Below is a small trained network, with its code and all its weights. Each question gives an input and a target symbol and asks what happens when units are switched off, that is, made to give their printed mean instead of their output.

import numpy as np


def w(rows, s, z=0):
    codes = np.array(rows[::2]) - 128.0
    scale = np.full(codes.shape[1], s)
    scale[-1] = z or s
    return codes * scale


def norm(h):
    return h / np.sqrt((h * h).mean(-1, keepdims=True) + 1e-5)


def softmax(a):
    e = np.exp(a - a.max(-1, keepdims=True))
    return e / e.sum(-1, keepdims=True)


def log_softmax(a):
    a = a - a.max(-1, keepdims=True)
    return a - np.log(np.exp(a).sum(-1, keepdims=True))


def net(x, mask):
    ids = ['ΛΦαεημξστ'.index(c) for c in x.split()]
    T = len(ids)
    res = E[ids] + P[:T]
    u = 0
    for l in range(3):
        r = norm(res)
        for j in range(2):
            rows = slice(2 * j, 2 * j + 2)
            q, k, v = (r @ M[l][rows].T for M in (Q, K, V))
            z = softmax(np.where(np.tri(T) > 0, q @ k.T / 2**0.5, -1e9)) @ v
            o = O[l][rows]
            res = res + np.where(mask[u + j], z, o[:, -1]) @ o[:, :-1]
        u += 2
    return log_softmax(norm(res)[-1] @ U[:, :-1].T + U[:, -1])


Q, K, V, O = {}, {}, {}, {}
E = w([
[129,148,106],'Λ',
[128,151,104],'Φ',
[126,109,121],'α',
[126,154,103],'ε',
[116,112,185],'η',
[113,145,171],'μ',
[111,119,192],'ξ',
[118,203,150],'σ',
[116,2,164],'τ',
],0.0035)
P = w([
[86,116,71],'0',
[219,175,155],'1',
[121,81,186],'2',
[66,99,95],'3',
[137,163,110],'4',
[234,143,130],'5',
[109,172,159],'6',
[1,118,104],'7',
],0.005)
Q[0] = w([
[142,105,143],'0.h0',
[251,136,137],'0.h0',
[113,147,207],'0.h1',
[89,133,135],'0.h1',
],0.011)
K[0] = w([
[101,147,88],'0.h0',
[8,127,146],'0.h0',
[134,47,154],'0.h1',
[137,135,173],'0.h1',
],0.011)
V[0] = w([
[238,17,6],'0.h0',
[253,174,35],'0.h0',
[182,202,157],'0.h1',
[192,19,224],'0.h1',
],0.0044)
O[0] = w([
[253,112,17,58],'0.h0',
[126,102,40,139],'0.h0',
[83,152,150,1],'0.h1',
[107,97,73,141],'0.h1',
],0.0058,0.00065)
Q[1] = w([
[1,85,58],'1.h0',
[164,106,206],'1.h0',
[174,146,128],'1.h1',
[91,96,106],'1.h1',
],0.0083)
K[1] = w([
[254,154,249],'1.h0',
[85,148,87],'1.h0',
[151,137,189],'1.h1',
[79,128,92],'1.h1',
],0.0089)
V[1] = w([
[148,2,162],'1.h0',
[75,200,59],'1.h0',
[50,90,85],'1.h1',
[123,91,173],'1.h1',
],0.008)
O[1] = w([
[254,140,190,98],'1.h0',
[56,47,30,6],'1.h0',
[229,134,235,85],'1.h1',
[131,119,99,190],'1.h1',
],0.0063,0.0013)
Q[2] = w([
[194,231,117],'2.h0',
[168,98,254],'2.h0',
[154,165,117],'2.h1',
[125,134,136],'2.h1',
],0.0045)
K[2] = w([
[128,234,196],'2.h0',
[243,2,224],'2.h0',
[171,205,132],'2.h1',
[151,173,82],'2.h1',
],0.003)
V[2] = w([
[188,146,92],'2.h0',
[230,201,160],'2.h0',
[198,253,112],'2.h1',
[130,92,65],'2.h1',
],0.0026)
O[2] = w([
[83,32,169,2],'2.h0',
[32,177,94,92],'2.h0',
[10,54,76,123],'2.h1',
[126,104,252,8],'2.h1',
],0.0026,0.00036)
U = w([
[129,100,65,84],'Λ',
[115,99,64,111],'Φ',
[224,121,46,136],'α',
[116,103,80,139],'ε',
[160,151,162,62],'η',
[82,145,166,53],'μ',
[126,154,207,180],'ξ',
[10,122,158,122],'σ',
[233,118,148,250],'τ',
],0.012,0.0021)

Each question gives the input, a string of symbols that net reads in full, and the target symbol t.
The units are the heads (2 rows each of Q, K, V and O). Each row of codes is followed by its name. A weight is (code - 128) times the scale printed after its matrix; where a second scale follows, it is the last column's (O and U).
mask holds one flag per head, layer by layer. A switched-off head (its flag False) gives its mean, the last column of its rows in O, instead of its output. The means were averaged over made-up inputs and are rounded, as every weight is.
A unit's drop is (log p(t) with every unit on - log p(t) with that unit switched off) / (log p(t) with every unit on - log p(t) with every unit switched off).
The circuit of an input: a set's keep is (log p(t) with only the set's units on - log p(t) with every unit switched off) / (log p(t) with every unit on - log p(t) with every unit switched off). Starting from all 6 units, units are removed one at a time, each time the one whose removal leaves the highest keep (on an exact tie, the one counted first), for as long as the keep stays at least 0.8.
units of the circuit, in order: the units of the circuit, biggest drop first
heads that matter: for each layer, one digit per head in row order, 1 if its drop is at least 0.15 and else 0, layers parted by /
drop when u is switched off: that unit's drop, to one decimal
input ε τ σ, target τ: units of the circuit, in order	0.h1, 1.h0
input ε α σ σ Φ ξ Φ α, target ξ: units of the circuit, in order	1.h0
input σ σ Λ τ α, target τ: heads that matter	00 / 10 / 00
input μ α ξ α Λ μ τ, target τ: units of the circuit, in order	0.h0, 1.h0
input τ τ Φ, target τ: heads that matter	00 / 10 / 00
input α Φ τ τ η, target τ: units of the circuit, in order	1.h0, 0.h0
input ξ α Φ σ ξ τ, target σ: heads that matter	10 / 10 / 00
input Φ ξ Λ η Λ ξ η ε, target ξ: heads that matter	00 / 11 / 00
input τ α η Φ σ α τ, target τ: heads that matter	10 / 10 / 00
input σ ξ ξ Φ η μ Λ η, target ξ: units of the circuit, in order	1.h0, 1.h1
input σ μ σ Φ τ τ η, target τ: units of the circuit, in order	0.h1, 1.h0, 0.h0
input μ ε ξ σ η ξ, target σ: units of the circuit, in order	1.h0, 0.h0
input Φ Φ σ, target σ: heads that matter	10 / 00 / 00
input σ α η ξ ξ μ, target ξ: units of the circuit, in order	0.h0
input α Λ ξ ξ Λ, target ξ: heads that matter	11 / 00 / 00
input μ α μ ε, target α: units of the circuit, in order	0.h0, 1.h0
input Λ α η ε, target α: heads that matter	11 / 10 / 00
input Λ η η τ Φ τ α Φ, target τ: units of the circuit, in order	1.h0, 0.h0
input η σ ξ σ Φ, target σ: drop when 0.h0 is switched off	0.5
input τ τ ξ, target τ: drop when 1.h0 is switched off	0.4
input Φ ξ ε τ, target ξ: drop when 1.h1 is switched off	0.4
input Φ ξ σ Λ σ, target σ: drop when 0.h0 is switched off	0.3
input τ η ε σ, target ξ: units of the circuit, in order	1.h1
